Below are the code and all the weights of a small trained network. Each question names an input and a class and asks about switching units off, where a switched-off unit gives its printed mean instead of its output.

import numpy as np


def w(rows, s, z=0):
    codes = np.array(rows[::2]) - 128.0
    scale = np.full(codes.shape[1], s)
    scale[-1] = z or s
    return codes * scale


def norm(h):
    return h / np.sqrt((h * h).mean(-1, keepdims=True) + 1e-5)


def f(y):
    return np.maximum(y, 0)


def log_softmax(a):
    a = a - a.max(-1, keepdims=True)
    return a - np.log(np.exp(a).sum(-1, keepdims=True))


def net(x, mask):
    res = np.array(x, float).reshape(1, 3) / 4 @ E
    u = 0
    for l in range(4):
        y = f(norm(res) @ A[l][:, :-1].T + A[l][:, -1])
        res = res + np.where(mask[u : u + 3], y, B[l][:, -1]) @ B[l][:, :-1]
        u += 3
    return log_softmax(norm(res)[-1] @ U[:, :-1].T + U[:, -1])


A, B = {}, {}
E = w([
[146,76,106,129],'x0',
[174,145,154,216],'x1',
[162,151,214,2],'x2',
],0.0079)
A[0] = w([
[241,115,2,53,3],'0.n0',
[71,88,183,156,26],'0.n1',
[80,35,67,108,113],'0.n2',
],0.007,0.0027)
B[0] = w([
[118,125,2,90,170],'0.n0',
[123,140,71,179,128],'0.n1',
[206,112,86,163,251],'0.n2',
],0.012,0.0028)
A[1] = w([
[106,76,87,254,254],'1.n0',
[77,63,147,187,87],'1.n1',
[46,126,215,97,175],'1.n2',
],0.008,0.0021)
B[1] = w([
[103,116,124,107,255],'1.n0',
[161,85,246,154,155],'1.n1',
[91,204,127,118,169],'1.n2',
],0.014,0.0075)
A[2] = w([
[157,128,21,248,251],'2.n0',
[208,2,115,236,40],'2.n1',
[82,244,172,115,176],'2.n2',
],0.0084,0.0034)
B[2] = w([
[46,148,168,73,254],'2.n0',
[115,126,115,253,229],'2.n1',
[166,173,238,96,222],'2.n2',
],0.011,0.0071)
A[3] = w([
[72,104,2,52,59],'3.n0',
[221,149,214,159,254],'3.n1',
[191,14,120,31,182],'3.n2',
],0.0097,0.00088)
B[3] = w([
[249,115,65,115,225],'3.n0',
[111,182,49,105,253],'3.n1',
[161,101,77,206,195],'3.n2',
],0.011,0.0053)
U = w([
[177,129,68,134,100],'0',
[152,92,102,71,60],'1',
[178,40,226,68,3],'2',
[129,249,184,50,166],'3',
[41,109,155,180,208],'4',
],0.013,0.0053)

Each question gives the input, the list of numbers given to net, and the class t.
The units are the neurons (one row each of A and B). Each row of codes is followed by its name. A weight is (code - 128) times the scale printed after its matrix; where a second scale follows, it is the last column's (A, B and U).
mask holds one flag per neuron, layer by layer. A switched-off neuron (its flag False) gives its mean, the last column of its row in B, instead of its output. The means were averaged over made-up inputs and are rounded, as every weight is.
A unit's drop is (log p(t) with every unit on - log p(t) with that unit switched off) / (log p(t) with every unit on - log p(t) with every unit switched off).
The circuit of an input: a set's keep is (log p(t) with only the set's units on - log p(t) with every unit switched off) / (log p(t) with every unit on - log p(t) with every unit switched off). Starting from all 12 units, units are removed one at a time, each time the one whose removal leaves the highest keep (on an exact tie, the one counted first), for as long as the keep stays at least 0.8.
circuit, biggest first: the units of the circuit, biggest drop first
most important unit: the unit with the biggest drop
top k neurons: the k neurons with the biggest drops, biggest first
k most important neurons of layer l: the k neurons of layer l with the biggest drops, biggest first
drop of u: that unit's drop, to one decimal
input [-5,-8,-8], class 1: circuit, biggest first : 3.n0; 2.n1
input [7,-3,5], class 0: most important unit : 3.n2
input [-7,-8,-3], class 1: circuit, biggest first : 0.n2; 1.n2; 2.n2; 2.n1
input [7,1,8], class 0: circuit, biggest first : 2.n0; 3.n2
input [3,7,2], class 4: circuit, biggest first : 3.n0; 2.n2
input [8,-2,7], class 0: circuit, biggest first : 3.n2; 2.n0
input [-2,-4,-2], class 1: top 3 neurons : 1.n1; 2.n2; 3.n0
input [3,3,2], class 0: 2 most important neurons of layer 2 : 2.n0; 2.n2
input [6,4,3], class 0: top 3 neurons : 2.n0; 0.n2; 3.n1
input [8,3,-1], class 4: 2 most important neurons of layer 2 : 2.n1; 2.n0
input [6,7,6], class 0: 2 most important neurons of layer 3 : 3.n2; 3.n1
input [-2,-7,-2], class 1: 2 most important neurons of layer 2 : 2.n0; 2.n1
input [0,-7,2], class 1: drop of 2.n1 : 0.1
input [5,1,2], class 0: circuit, biggest first : 0.n0
input [6,7,2], class 4: drop of 3.n0 : 0.2
input [-1,-5,-2], class 1: drop of 2.n0 : 0.2
